arr =
array([ -19.65, -124.44,  132.50, -162.97,  -71.46,  138.81,  163.20,
        -44.05,  -72.06,  159.54,  -58.16,   -1.45,  140.59, -147.69,
        -18.77])
arr[-15]	-19.65
arr[4]	-71.46
arr[5]	138.81
arr[-1]	-18.77
arr[-7]	-72.06
arr[-2]	-147.69
arr[3]	-162.97
arr[6]	163.20
arr[12]	140.59
arr[11]	-1.45
arr[9]	159.54
arr[1]	-124.44

grid =
[[-1  0  6  0  3  4  9 18 25 41 40 42 42 47 46]
 [-1  0  1  0  2  0  0 -2  1  0 -4  5  8 17 36]]
grid[0][0] = -1
grid[:, 8] = [25, 1]
grid[0][11] = 42
grid[:, 14] = [46, 36]
grid[1][0] = -1
grid[0][4] = 3
grid[0][13] = 47
grid[0][2] = 6
grid[0][14] = 46

B = [38 23 -42 -1 -34]
B[0]: 38
B[1]: 23
B[4]: -34

data = [12, -10, 35, -53, -29, -25]
data[0]	12
data[5]	-25
data[-5]	-10

W =
70.49,43.10,-107.17,179.87,-160.18,-202.97,151.96,232.55,-134.27
39.44,179.71,1.07,13.81,-167.29,-3.66,192.32,223.74,25.79
-37.69,-51.02,-123.99,229.36,209.09,-12.97,-28.48,-215.89,34.14
Rows and columns are counted from 0.
(0, 0) = 70.49
(2, 1) = -51.02
(0, 4) = -160.18
(1, 1) = 179.71
(1, 5) = -3.66
(1, 7) = 223.74
(1, 4) = -167.29
(1, 6) = 192.32
(2, 4) = 209.09
(0, 2) = -107.17
(2, 0) = -37.69
(2, 7) = -215.89
(0, 6) = 151.96
(1, 3) = 13.81
(2, 5) = -12.97
(0, 1) = 43.10

X =
[[-1.908  1.576 -0.397 -0.110  1.084]
 [ 1.041 -1.778 -0.068  1.269 -1.813]
 [ 0.759 -0.734  1.891  0.421  0.744]
 [ 2.069  1.253 -1.567 -0.680 -1.204]
 [ 1.443  1.118 -0.510 -1.648 -1.962]
 [-1.157 -1.894 -1.446  1.597  1.300]
 [ 1.814 -2.250 -0.388  1.579 -1.019]]
Indices start at 0.
(0, 0) -> -1.908
(5, 2) -> -1.446
(0, 1) -> 1.576
(6, 3) -> 1.579
(4, 4) -> -1.962
(2, 3) -> 0.421
(3, 4) -> -1.204
(2, 2) -> 1.891
(1, 0) -> 1.041
(0, 4) -> 1.084
(1, 3) -> 1.269
(1, 2) -> -0.068
(5, 1) -> -1.894
(4, 0) -> 1.443
(2, 4) -> 0.744
(3, 2) -> -1.567
(6, 4) -> -1.019
(1, 1) -> -1.778
(6, 0) -> 1.814
(4, 1) -> 1.118
(0, 3) -> -0.110
(5, 0) -> -1.157
(0, 2) -> -0.397
(3, 0) -> 2.069
(4, 3) -> -1.648

A =
3004  8065  7048  8679  5599  6463
4568  2718  4406  5254  3375  2969
5495  8145  4950  8488  5761  6285
8683  8388  6005  4032  9078  8854
3526  7120  5019  8508  6756  7503
4909  8679  6515  7239  6027  8353
2851  7177  5450  8273  6984  7803
2640  6749  7702  9551  5400  5874
7050  5085  2909  2934  8709  5626
2941  2233  5350  3668  3467  2901
1894  8210  8466  8421  5230  6555
7914  5282  2338  2435  8832  6026
7977  8460  6283  4808  9723  8994
4767  3217  3229  4305  7172  4609
5674  2384  3972  2920  3169  3484
6250  6801  4319  5911  8898  9075
Indices start at 0.
row 0 col 0: 3004
row 6 col 2: 5450
row 0 col 2: 7048
row 14 col 1: 2384
row 14 col 4: 3169
row 12 col 4: 9723
row 8 col 3: 2934
row 2 col 4: 5761
row 12 col 1: 8460
row 10 col 1: 8210
row 12 col 2: 6283
row 11 col 3: 2435
row 8 col 5: 5626
row 7 col 4: 5400
row 11 col 4: 8832
row 3 col 2: 6005
row 12 col 3: 4808
row 14 col 3: 2920
row 3 col 1: 8388
row 1 col 1: 2718
row 9 col 5: 2901
row 2 col 2: 4950
row 12 col 5: 8994
row 10 col 0: 1894
row 2 col 5: 6285
row 6 col 4: 6984
row 6 col 3: 8273
row 5 col 1: 8679
row 15 col 1: 6801
row 9 col 0: 2941
row 1 col 2: 4406
row 7 col 3: 9551
